Below are the code and all the weights of a small trained network. Each question names an input and a target symbol and asks about switching units off, where a switched-off unit gives its printed mean instead of its output.

import numpy as np


def w(rows, s, z=0):
    codes = np.array(rows[::2]) - 128.0
    scale = np.full(codes.shape[1], s)
    scale[-1] = z or s
    return codes * scale


def norm(h):
    return h / np.sqrt((h * h).mean(-1, keepdims=True) + 1e-5)


def f(y):
    return np.maximum(y, 0)


def softmax(a):
    e = np.exp(a - a.max(-1, keepdims=True))
    return e / e.sum(-1, keepdims=True)


def log_softmax(a):
    a = a - a.max(-1, keepdims=True)
    return a - np.log(np.exp(a).sum(-1, keepdims=True))


def net(x, mask):
    ids = ['αβγδεζθλμπστφψω'.index(c) for c in x.split()]
    T = len(ids)
    res = E[ids] + P[:T]
    u = 0
    for l in range(2):
        r = norm(res)
        for j in range(2):
            rows = slice(2 * j, 2 * j + 2)
            q, k, v = (r @ M[l][rows].T for M in (Q, K, V))
            z = softmax(np.where(np.tri(T) > 0, q @ k.T / 2**0.5, -1e9)) @ v
            o = O[l][rows]
            res = res + np.where(mask[u + j], z, o[:, -1]) @ o[:, :-1]
        u += 2
        y = f(norm(res) @ A[l][:, :-1].T + A[l][:, -1])
        res = res + np.where(mask[u : u + 8], y, B[l][:, -1]) @ B[l][:, :-1]
        u += 8
    return log_softmax(norm(res)[-1] @ U[:, :-1].T + U[:, -1])


Q, K, V, O, A, B = {}, {}, {}, {}, {}, {}
E = w([
[110,154,85,22,135,107,188,72,93,97,153],'α',
[158,215,129,77,93,111,109,128,80,154,120],'β',
[128,98,79,187,134,64,107,138,60,107,140],'γ',
[230,107,78,196,132,144,86,119,131,105,125],'δ',
[136,120,98,154,139,97,110,96,87,135,129],'ε',
[91,173,196,105,127,123,95,158,84,91,201],'ζ',
[75,132,135,96,71,171,128,202,90,69,48],'θ',
[174,102,143,171,126,159,55,196,149,80,70],'λ',
[153,116,167,188,129,153,66,152,145,160,84],'μ',
[93,182,196,133,90,137,116,182,103,108,65],'π',
[23,118,94,127,170,158,100,74,128,76,139],'σ',
[127,126,149,152,93,194,99,208,90,147,172],'τ',
[76,124,129,52,137,165,142,80,130,182,165],'φ',
[79,73,153,202,172,185,111,69,119,200,137],'ψ',
[173,47,8,90,96,118,184,101,176,183,53],'ω',
],0.017)
P = w([
[191,75,145,101,189,150,77,123,118,102,126],'0',
[162,221,73,146,238,163,61,168,83,128,105],'1',
[120,131,162,98,82,154,64,122,106,111,119],'2',
[124,72,173,75,171,95,227,169,39,126,112],'3',
[126,215,81,170,145,135,101,108,62,171,100],'4',
[94,132,151,107,23,107,80,116,117,122,122],'5',
[103,94,181,75,95,57,249,142,18,159,110],'6',
[95,220,76,185,90,82,104,97,71,142,79],'7',
],0.013)
Q[0] = w([
[138,188,87,140,114,172,87,125,255,133,206],'0.h0',
[114,155,89,143,107,159,87,110,52,142,85],'0.h0',
[126,47,223,83,107,96,148,152,73,108,126],'0.h1',
[129,216,83,159,84,172,80,163,74,158,127],'0.h1',
],0.0094)
K[0] = w([
[241,106,186,88,169,122,100,84,75,13,111],'0.h0',
[95,123,158,100,46,13,63,99,133,161,147],'0.h0',
[72,119,166,154,133,228,146,114,76,201,190],'0.h1',
[137,141,103,137,1,63,81,88,159,71,109],'0.h1',
],0.0078)
V[0] = w([
[232,95,161,185,116,89,38,177,24,195,206],'0.h0',
[163,73,85,4,86,170,162,228,138,163,159],'0.h0',
[185,51,183,116,111,167,112,98,78,34,140],'0.h1',
[143,161,49,148,30,167,170,109,136,214,149],'0.h1',
],0.0043)
O[0] = w([
[137,237,153,107,124,185,221,148,200,120,185,254],'0.h0',
[136,150,75,105,11,117,139,204,168,112,99,87],'0.h0',
[233,94,81,130,98,93,124,111,44,108,122,248],'0.h1',
[164,161,127,98,136,252,143,84,10,82,254,34],'0.h1',
],0.0074,0.0035)
A[0] = w([
[119,163,146,142,67,156,111,138,159,127,99,131],'0.n0',
[200,152,106,123,134,98,254,120,116,141,100,131],'0.n1',
[93,83,151,74,163,125,102,181,103,135,130,253],'0.n2',
[88,164,117,228,132,140,105,140,105,177,98,84],'0.n3',
[176,172,143,240,100,107,116,149,122,130,159,124],'0.n4',
[207,125,230,198,83,180,98,103,171,97,50,102],'0.n5',
[125,250,136,120,109,149,118,107,124,109,98,181],'0.n6',
[128,157,74,175,164,84,127,148,77,54,103,126],'0.n7',
],0.0078,0.0029)
B[0] = w([
[155,133,158,188,146,163,80,77,124,153,178,189],'0.n0',
[58,129,166,195,165,121,85,189,116,119,199,200],'0.n1',
[197,159,132,79,194,205,253,109,161,131,95,207],'0.n2',
[151,154,83,1,154,85,105,113,227,114,196,217],'0.n3',
[59,136,63,82,136,111,200,102,51,80,27,220],'0.n4',
[78,180,134,103,106,119,130,152,74,171,197,251],'0.n5',
[142,110,41,125,193,70,138,124,111,117,118,254],'0.n6',
[159,108,150,81,82,174,134,116,88,244,162,225],'0.n7',
],0.0075,0.0069)
Q[1] = w([
[90,112,114,111,118,97,28,145,120,134,119],'1.h0',
[126,226,56,69,133,76,162,109,19,155,95],'1.h0',
[121,254,28,58,155,120,58,129,33,159,98],'1.h1',
[191,113,126,149,83,158,53,113,227,114,177],'1.h1',
],0.0083)
K[1] = w([
[126,137,100,133,113,99,64,119,136,118,115],'1.h0',
[67,127,172,153,12,106,142,54,107,105,152],'1.h0',
[95,133,144,136,31,77,83,97,121,37,145],'1.h1',
[158,112,150,94,155,142,109,147,102,120,114],'1.h1',
],0.011)
V[1] = w([
[42,158,132,134,95,63,108,89,93,134,89],'1.h0',
[109,154,94,133,134,76,143,253,80,90,68],'1.h0',
[160,194,8,144,149,159,82,171,133,223,103],'1.h1',
[19,61,55,152,122,161,169,189,141,190,101],'1.h1',
],0.0074)
O[1] = w([
[191,109,102,115,215,165,127,192,214,112,92,171],'1.h0',
[105,15,146,149,132,86,2,143,95,86,180,185],'1.h0',
[103,91,55,136,118,179,220,118,220,106,60,254],'1.h1',
[35,79,42,127,182,175,139,206,20,170,94,69],'1.h1',
],0.0099,0.0073)
A[1] = w([
[57,122,176,40,88,162,196,124,210,243,141,240],'1.n0',
[166,99,112,160,213,124,212,85,144,172,62,81],'1.n1',
[99,149,241,153,61,130,109,253,191,126,109,205],'1.n2',
[3,139,72,122,132,209,126,137,64,152,124,225],'1.n3',
[133,103,80,169,161,81,132,189,80,151,117,3],'1.n4',
[167,241,76,134,113,199,55,128,86,197,157,149],'1.n5',
[24,176,18,155,116,147,128,40,175,107,58,93],'1.n6',
[118,164,83,24,179,122,164,113,134,180,179,169],'1.n7',
],0.0075,0.0021)
B[1] = w([
[150,108,63,101,125,72,98,119,144,152,169,217],'1.n0',
[168,168,180,132,171,179,85,123,96,120,97,218],'1.n1',
[75,126,131,191,169,152,200,156,131,121,159,165],'1.n2',
[125,249,127,99,106,117,126,114,167,156,143,203],'1.n3',
[134,153,148,164,121,54,154,107,202,153,129,156],'1.n4',
[80,29,174,173,133,166,130,67,145,159,162,189],'1.n5',
[118,120,208,113,104,50,155,148,47,103,90,230],'1.n6',
[131,80,141,175,89,187,123,178,151,101,131,254],'1.n7',
],0.012,0.0092)
U = w([
[159,56,178,113,48,115,146,81,5,98,122,65],'α',
[192,119,48,70,125,135,32,133,192,75,139,188],'β',
[100,116,98,73,120,44,64,103,110,199,172,207],'γ',
[170,144,131,177,50,91,175,70,195,61,104,132],'δ',
[175,173,186,135,138,96,73,67,148,140,189,165],'ε',
[60,165,227,93,87,34,130,98,101,111,138,134],'ζ',
[120,37,120,98,79,41,116,162,91,127,56,127],'θ',
[87,9,162,160,84,143,110,121,126,172,148,254],'λ',
[94,166,111,141,208,106,140,154,223,116,162,130],'μ',
[85,58,182,211,181,181,124,156,117,96,111,71],'π',
[197,133,149,80,191,150,131,126,103,99,20,54],'σ',
[43,183,111,139,80,152,147,185,73,132,169,169],'τ',
[187,167,108,68,73,155,204,103,190,185,124,104],'φ',
[107,185,178,127,130,245,132,74,137,199,172,127],'ψ',
[105,141,60,96,77,70,191,148,167,189,46,52],'ω',
],0.012,0.0033)

Each question gives the input, a string of symbols that net reads in full, and the target symbol t.
The units are the heads (2 rows each of Q, K, V and O) and the neurons (one row each of A and B). Each row of codes is followed by its name. A weight is (code - 128) times the scale printed after its matrix; where a second scale follows, it is the last column's (O, A, B and U).
mask holds one flag per unit, layer by layer, with each layer's heads first. A switched-off unit (its flag False) gives its mean, the last column of its rows in O or B, instead of its output. The means were averaged over made-up inputs and are rounded, as every weight is.
A unit's drop is (log p(t) with every unit on - log p(t) with that unit switched off) / (log p(t) with every unit on - log p(t) with every unit switched off).
The circuit of an input: a set's keep is (log p(t) with only the set's units on - log p(t) with every unit switched off) / (log p(t) with every unit on - log p(t) with every unit switched off). Starting from the 12 units with the biggest drops (on a tie, the unit counted first), units are removed one at a time, each time the one whose removal leaves the highest keep (on an exact tie, the one counted first), for as long as the keep stays at least 0.8.
circuit, biggest first: the units of the circuit, biggest drop first
most important unit: the unit with the biggest drop
top k neurons: the k neurons with the biggest drops, biggest first
top k neurons in layer l: the k neurons of layer l with the biggest drops, biggest first
heads that matter: for each layer, one digit per head in row order, 1 if its drop is at least 0.15 and else 0, layers parted by /
input φ ζ θ, target τ: most important unit => 1.h1
input ζ σ ω δ ε, target τ: circuit, biggest first => 1.h1, 0.h1, 0.n2
input φ δ μ μ π, target σ: heads that matter => 00 / 10
input φ μ π α α μ α, target μ: circuit, biggest first => 0.n1, 1.n6, 1.h0
input σ σ θ μ π ε π α, target π: top 2 neurons => 0.n2, 1.n7
input ζ θ μ, target λ: top 4 neurons in layer 1 => 1.n5, 1.n7, 1.n6, 1.n0
input τ ω α γ γ σ π σ, target ψ: circuit, biggest first => 1.h1, 1.h0, 0.n7, 0.n4
input σ σ π π γ μ σ σ, target σ: top 2 neurons in layer 0 => 0.n5, 0.n4
input δ α ε μ π, target π: top 3 neurons in layer 1 => 1.n7, 1.n5, 1.n3
input λ θ δ τ ψ μ ζ, target ψ: circuit, biggest first => 1.n6, 0.h1
input λ ζ π α σ, target β: circuit, biggest first => 0.n3, 1.h0
input θ τ ζ ζ α, target ε: heads that matter => 00 / 01
input μ π π γ, target π: heads that matter => 00 / 10
input α π ω π μ δ ζ, target μ: heads that matter => 00 / 00
input ζ π γ, target ω: top 4 neurons => 0.n4, 0.n2, 0.n7, 1.n3
input σ ψ α, target β: top 3 neurons => 1.n6, 0.n4, 0.n0
input σ β φ, target φ: circuit, biggest first => 1.h0
input τ σ β δ β, target δ: heads that matter => 00 / 01
input α ζ μ σ δ, target σ: top 2 neurons => 0.n4, 0.n5
input θ ε ω σ μ σ ω μ, target ψ: top neuron in layer 0 => 0.n4
input δ π σ π, target σ: circuit, biggest first => 1.n1, 1.h0
input α μ ε β σ, target π: top 4 neurons in layer 0 => 0.n4, 0.n7, 0.n6, 0.n3
input γ δ μ μ μ ω, target θ: top 2 neurons in layer 0 => 0.n7, 0.n5
input λ θ θ π μ λ α λ, target θ: top 3 neurons in layer 0 => 0.n4, 0.n0, 0.n1
input μ α σ φ, target φ: heads that matter => 10 / 10
input σ π γ ψ μ π, target μ: heads that matter => 00 / 10
input μ φ μ λ ψ, target σ: most important unit => 0.n5
input ψ α α α γ β, target δ: heads that matter => 01 / 01
input θ α μ τ μ δ ω α, target α: heads that matter => 01 / 00
input α σ ψ ψ μ ω μ, target ω: heads that matter => 10 / 01
